Moves between elements:
state | ^ + *
sula | gufu kubo zafu
bibu | voku mini falo
ludi | fiko boge tuta
pove | guba boki ribi
furu | zipu gufu puzi
guvo | bibu sofo mini
guta | luno fozu fiki
futu | zomi furu zipu
duve | sula nolu kubo
luno | peno fiki guvo
gufu | puzi zafu dero
palo | bave fotu fabu
nume | saba zegu keki
dero | fozu mago nezu
zafu | dero saba mago
zipu | fovo puzi guta
nolu | kubo suzu nume
boge | tuta bibu voku
suzu | nume bave zegu
mivi | sofo nuzi futu
lare | nolu davu suzu
fiki | guvo mivi sofo
bera | palo fovo fotu
nezu | mivi guba nuzi
fotu | fabu luno peno
tuta | rizo voku lare
rizo | duve lare nolu
peno | boge guvo bibu
zegu | keki ludi fiko
mago | nezu pove guba
davu | suzu palo bave
ribi | beda duve sula
falo | davu bera palo
fabu | ludi peno boge
sofo | mini futu zomi
guba | nuzi ribi beda
zomi | bera zipu fovo
kubo | zafu nume saba
bave | zegu fabu ludi
puzi | guta dero fozu
saba | mago keki pove
boki | ribi rizo duve
fovo | fotu guta luno
beda | furu sula gufu
keki | pove fiko boki
voku | lare falo davu
fiko | boki tuta rizo
fozu | fiki nezu mivi
nuzi | futu beda furu
mini | falo zomi bera

The rows follow the links: the fewer symbols apart two elements are, the more alike their rows tend to be.

Each row is also shifted at random along 2 hidden directions that mean nothing.

Some elements, each with a row of numbers:
peno: 8 2 1 -9 3 6 9 8 -9 -12 8 -8 -3 -4 16 -2 -13 -15 10 1 2 6 -8 -13 8
duve: -8 -7 0 12 9 3 -14 -32 5 10 -16 6 15 0 -12 6 6 18 -5 -6 3 4 6 3 -7
mago: -2 -2 -9 7 -13 -13 -7 42 8 12 -3 9 -21 8 -15 -2 14 8 -15 1 -3 -13 8 0 -8
guta: 0 10 10 -11 -8 -10 17 -14 5 -3 15 1 3 4 0 -7 -2 -13 0 6 -15 -2 -7 -2 -4
palo: 6 -2 0 -5 8 11 3 3 -10 -11 2 -10 1 -8 15 1 -10 -10 11 -2 9 9 -6 -12 9
bera: 4 7 10 -9 5 6 14 -26 -7 -10 9 -8 13 -4 13 -3 -11 -14 12 2 -2 7 -9 1 7
fabu: 9 -1 -6 -3 3 11 -1 37 -12 -11 0 -11 -13 -9 16 1 -9 -10 8 0 11 3 -2 -1 14
nezu: -4 5 4 -3 -12 -16 6 -4 10 8 4 8 -2 8 -14 -4 9 2 -8 4 -14 -8 3 12 -9
tuta: 3 -8 -6 6 12 13 -13 9 -8 -3 -9 -7 0 -8 9 6 -4 4 7 -6 16 7 0 -7 8
nolu: -4 -10 -5 16 18 10 -16 -19 5 7 -16 4 10 4 -4 9 -1 13 -4 -13 11 8 -2 -59 -15
zomi: 7 9 -1 -14 -15 -6 15 43 -5 -7 17 -5 -21 0 8 -8 -2 -17 1 9 -5 -9 -2 12 9
mivi: -1 8 4 -8 -14 -14 15 9 6 0 15 5 -9 6 -5 -7 4 -9 -4 9 -14 -9 0 10 -2
beda: -4 -1 -4 5 -9 -13 -1 21 14 11 1 12 -12 12 -16 -1 10 5 -13 0 -8 -10 3 -23 -15
pove: -7 -5 0 11 3 -3 -11 -20 9 11 -11 7 7 4 -16 4 9 14 -7 -6 0 -2 6 -1 -11
kubo: -6 -8 -4 13 5 0 -15 -9 6 10 -13 7 4 1 -12 5 8 16 -7 -6 4 -2 8 -5 -9
nume: -5 -8 -6 14 10 6 -17 -4 1 7 -15 2 5 -2 -5 8 4 15 -2 -7 10 2 4 -9 -4
mini: 4 6 6 -10 6 4 15 -19 -4 -10 11 -5 8 3 11 -2 -12 -16 8 -1 -4 6 -12 -30 0
suzu: -3 -8 -3 9 17 14 -12 -28 -3 -1 -15 -3 16 -6 5 8 -4 10 6 -9 12 10 0 -13 1
nuzi: -4 5 4 -2 -10 -14 8 -9 12 7 7 9 -1 12 -12 -3 7 -1 -8 2 -13 -6 0 -12 -12

The symbols that take the first to the second take the third to the fourth, perhaps in another order. What is the fourth?
Answers are names.
-1 -12 -13 14 7 7 -20 28 0 5 -15 2 -9 0 -3 8 3 11 -6 -9 14 1 4 -30 -4
to -6 -1 2 5 -6 -11 -2 -9 10 12 -1 10 2 8 -17 -1 10 9 -11 0 -8 -7 5 2 -13
as 3 -6 -12 3 5 13 -13 34 -11 -8 -8 -9 -10 -12 11 3 -4 2 7 -2 16 3 2 15 15
to kubo

4 7 10 -8 8 3 17 -35 3 -8 13 -1 12 7 9 0 -14 -17 7 -2 -5 10 -16 -63 -9
to 7 -6 -11 3 10 14 -7 37 -7 -7 -5 -6 -13 -3 13 5 -9 -5 3 -6 16 7 -3 -44 5
as 0 10 9 -11 -14 -13 17 -7 3 -2 15 1 0 3 -3 -7 4 -8 0 9 -14 -5 0 35 3
to fotu

-1 10 12 -11 -9 -11 17 -28 3 -3 15 1 10 3 -2 -7 0 -10 2 8 -15 -3 -4 19 1
to 0 7 6 -8 -14 -14 13 3 6 2 12 4 -5 6 -7 -6 5 -6 -4 7 -14 -8 1 17 -3
as -1 8 6 -7 -15 -14 10 -5 6 3 11 4 -3 4 -8 -7 7 -4 -4 8 -15 -9 2 26 -2
to nezu

3 -5 -4 3 12 15 -9 7 -10 -7 -6 -9 3 -9 12 6 -8 0 8 -5 14 7 -2 -3 8
to -1 -8 -10 10 -1 3 -19 31 -3 6 -15 0 -12 -7 -5 5 9 15 -5 -2 12 -5 12 30 5
as 4 5 9 -10 3 -1 18 -19 1 -8 14 -2 7 6 9 -2 -10 -17 6 0 -7 6 -12 -39 -5
to boge

-7 1 1 4 -5 -14 1 -10 12 12 0 10 2 11 -16 -2 9 8 -12 -1 -9 -6 3 -14 -15
to -7 5 9 -1 -6 -13 5 -33 10 8 2 10 12 6 -16 -3 9 7 -6 3 -14 -4 3 17 -10
as 0 -7 -7 8 7 12 -17 10 -8 0 -15 -6 1 -10 3 5 1 10 4 -4 15 3 8 24 11
to rizo

-1 -10 -12 12 6 8 -19 24 -2 5 -14 0 -9 -4 -2 7 4 11 -4 -5 13 -1 6 -4 1
to -2 -9 -5 9 13 12 -17 -10 -5 3 -16 -3 7 -9 2 7 1 13 3 -6 13 6 5 14 6
as 6 3 1 -7 5 9 7 4 -10 -12 6 -10 0 -6 17 0 -10 -12 10 3 5 6 -6 -2 11
to fotu

-4 2 6 0 -3 -15 11 -20 17 9 9 12 2 16 -14 -3 4 -2 -10 -2 -14 -4 -6 -53 -22
to -4 7 8 -5 -9 -14 10 -22 9 6 9 8 6 8 -11 -6 6 0 -5 5 -16 -5 -1 6 -9
as -5 -4 -5 9 -6 -6 -12 13 7 12 -9 7 -7 3 -15 1 13 14 -11 -1 0 -8 11 16 -6
to sula

4 9 5 -11 -10 -8 18 10 1 -4 16 0 -8 5 4 -7 -2 -13 -1 9 -11 -4 -4 -3 1
to 2 7 2 -8 -15 -14 16 22 6 0 16 4 -12 9 -2 -6 2 -12 -7 5 -12 -7 -3 -12 -5
as -3 -7 -10 12 -1 1 -20 28 0 8 -15 2 -10 -5 -8 4 9 15 -5 -2 9 -4 11 23 2
to nolu

-6 -8 1 10 17 11 -14 -43 -3 2 -15 -3 22 -9 -1 8 -2 15 5 -7 9 9 3 14 4
to -1 -9 -10 9 2 6 -20 30 -6 3 -17 -4 -8 -10 -1 5 7 14 -2 -2 14 -3 12 37 10
as -5 -3 -3 8 -4 -8 -10 11 7 12 -8 8 -5 5 -14 1 14 13 -11 -1 -2 -8 9 8 -8
to mago

-1 5 0 -3 -16 -15 7 21 8 6 9 7 -14 8 -11 -6 10 -2 -9 7 -11 -11 4 17 -5
to -6 3 6 0 -7 -15 2 -29 8 8 -1 7 11 3 -15 -3 10 8 -5 5 -13 -6 7 43 -4
as 5 8 7 -11 -4 -2 18 -4 -1 -8 15 -3 0 4 9 -5 -9 -17 5 4 -8 1 -11 -24 -1
to fiki

3 -3 -2 1 13 15 -6 -14 -10 -8 -7 -10 10 -10 13 5 -9 0 11 -3 11 10 -4 4 11
to -7 -7 1 13 15 4 -14 -44 7 8 -15 5 20 0 -12 8 3 17 -4 -10 5 6 2 -17 -11
as -7 -5 -4 9 0 -2 -14 -3 4 10 -12 6 1 -1 -12 3 12 16 -6 -2 2 -3 10 27 -3
to furu

-6 0 1 5 -6 -10 -5 -12 10 12 -6 9 3 4 -16 0 12 11 -9 1 -8 -6 7 16 -9
to -6 -3 -3 7 -5 -9 -7 6 11 13 -4 10 -5 8 -16 1 10 11 -13 -3 -4 -7 5 -15 -13
as 5 -1 -3 -3 9 13 -3 4 -12 -11 -1 -11 3 -10 16 1 -8 -5 11 -1 10 8 -4 6 14
to fabu

-4 0 -8 4 -15 -13 -5 40 7 11 -1 9 -20 6 -16 -3 14 8 -13 5 -4 -14 10 17 -5
to -4 2 0 1 -11 -14 2 9 11 11 3 9 -8 9 -15 -3 11 6 -11 2 -10 -9 5 -3 -13
as 7 5 4 -9 3 6 11 0 -7 -11 10 -7 -1 -3 15 -2 -11 -14 9 1 2 5 -8 -13 9
to bibu

2 -9 -9 8 10 12 -14 16 -6 -1 -13 -4 -4 -6 5 7 -3 7 0 -6 16 6 1 -15 5
to 2 -6 -7 4 8 13 -13 12 -12 -6 -11 -10 2 -14 9 4 -2 5 7 -1 14 5 6 30 16
as -1 -9 -8 13 11 10 -18 9 0 4 -15 1 -3 -1 -3 8 -1 12 -3 -10 13 3 2 -35 -5
to zegu

